Below are the code and all the weights of a small trained network. Each question names an input and a class and asks about switching units off, where a switched-off unit gives its printed mean instead of its output.

import numpy as np


def w(rows, s, z=0):
    codes = np.array(rows[::2]) - 128.0
    scale = np.full(codes.shape[1], s)
    scale[-1] = z or s
    return codes * scale


def f(y):
    return np.maximum(y, 0)


def log_softmax(a):
    a = a - a.max(-1, keepdims=True)
    return a - np.log(np.exp(a).sum(-1, keepdims=True))


def net(x, mask):
    res = np.array(x, float).reshape(1, 3) / 4 @ E
    y = f(res @ A[0][:, :-1].T + A[0][:, -1])
    res = res + np.where(mask, y, B[0][:, -1]) @ B[0][:, :-1]
    return log_softmax(res[-1] @ U[:, :-1].T + U[:, -1])


A, B = {}, {}
E = w([
[179,185,158,24,254,158],'x0',
[230,105,198,51,21,123],'x1',
[69,6,172,70,172,72],'x2',
],0.0066)
A[0] = w([
[166,175,169,67,232,114,143],'n1',
[75,34,126,68,147,79,59],'n2',
[142,169,159,75,192,152,82],'n3',
[168,164,180,81,223,142,139],'n4',
[109,116,119,135,98,128,36],'n5',
[106,71,195,88,136,68,103],'n6',
[209,243,72,203,99,203,40],'n7',
[73,40,167,130,180,85,90],'n8',
[83,93,103,212,12,58,118],'n9',
[207,117,201,62,39,98,79],'n10',
[161,167,150,61,208,143,96],'n11',
[108,92,105,181,56,78,105],'n12',
[179,102,169,97,69,160,70],'n13',
[126,164,183,108,180,113,4],'n14',
[203,119,219,78,54,110,91],'n15',
[17,161,54,185,220,113,52],'n16',
[174,121,190,85,46,122,95],'n17',
[66,54,188,91,157,58,78],'n18',
[153,255,77,171,76,199,67],'n19',
[4,155,40,208,247,132,88],'n20',
[88,30,162,93,161,43,66],'n21',
[85,96,118,175,50,82,114],'n22',
[165,196,87,155,95,172,51],'n23',
[76,89,106,205,35,60,116],'n24',
[183,114,185,100,45,122,86],'n25',
[83,74,110,215,37,98,122],'n26',
],0.0074,0.0029)
B[0] = w([
[64,138,86,52,144,211,211],'n1',
[78,197,197,172,59,79,195],'n2',
[87,140,106,80,122,183,178],'n3',
[58,137,85,46,143,217,204],'n4',
[134,146,123,104,140,143,137],'n5',
[106,189,171,191,77,90,188],'n6',
[82,224,232,176,55,80,205],'n7',
[99,189,203,190,45,71,199],'n8',
[68,147,87,44,161,183,241],'n9',
[209,40,77,173,178,87,214],'n10',
[63,150,101,52,160,188,193],'n11',
[89,132,113,76,167,202,199],'n12',
[161,81,98,149,169,94,176],'n13',
[99,128,115,108,128,162,147],'n14',
[193,57,79,167,189,88,209],'n15',
[216,32,60,177,167,83,224],'n16',
[213,56,73,173,188,94,194],'n17',
[84,205,202,172,67,91,202],'n18',
[86,205,232,193,44,79,202],'n19',
[251,2,50,179,193,34,254],'n20',
[86,199,205,172,66,92,205],'n21',
[88,149,100,66,165,201,204],'n22',
[92,172,177,171,90,104,168],'n23',
[80,133,89,67,147,192,230],'n24',
[176,75,97,143,160,107,192],'n25',
[76,128,101,34,173,218,231],'n26',
],0.0067,0.0077)
U = w([
[91,141,101,35,144,251,228],'0',
[219,69,85,163,154,79,149],'1',
[103,196,244,168,69,97,1],'2',
],0.014,0.0006)

Each question gives the input, the list of numbers given to net, and the class t.
The units are the neurons (one row each of A and B). Each row of codes is followed by its name. A weight is (code - 128) times the scale printed after its matrix; where a second scale follows, it is the last column's (A, B and U).
mask holds one flag per neuron, in row order. A switched-off neuron (its flag False) gives its mean, the last column of its row in B, instead of its output. The means were averaged over made-up inputs and are rounded, as every weight is.
A unit's drop is (log p(t) with every unit on - log p(t) with that unit switched off) / (log p(t) with every unit on - log p(t) with every unit switched off).
The circuit of an input: a set's keep is (log p(t) with only the set's units on - log p(t) with every unit switched off) / (log p(t) with every unit on - log p(t) with every unit switched off). Starting from the 12 units with the biggest drops (on a tie, the unit counted first), units are removed one at a time, each time the one whose removal leaves the highest keep (on an exact tie, the one counted first), for as long as the keep stays at least 0.8.
circuit, biggest first: the units of the circuit, biggest drop first
unit that matters most: the unit with the biggest drop
k most important neurons: the k neurons with the biggest drops, biggest first
drop when u is switched off: that unit's drop, to one decimal
input [-7,1,7], class 0: unit that matters most	n26
input [-2,5,-7], class 2: 4 most important neurons	(n7; n19; n20; n16)
input [2,-3,0], class 1: circuit, biggest first	(n26; n9)
input [-8,-7,-5], class 0: 3 most important neurons	(n26; n9; n24)
input [-8,5,7], class 0: 2 most important neurons	(n26; n9)
input [2,2,-3], class 2: 2 most important neurons	(n20; n26)
input [-8,7,0], class 0: 2 most important neurons	(n9; n26)
input [6,-4,-8], class 2: 2 most important neurons	(n7; n19)
input [5,-6,-6], class 1: 2 most important neurons	(n20; n16)
input [-3,-5,-3], class 1: drop when n20 is switched off	0.6
input [0,-2,-3], class 2: drop when n10 is switched off	0.2
input [-1,-2,0], class 1: drop when n1 is switched off	0.3
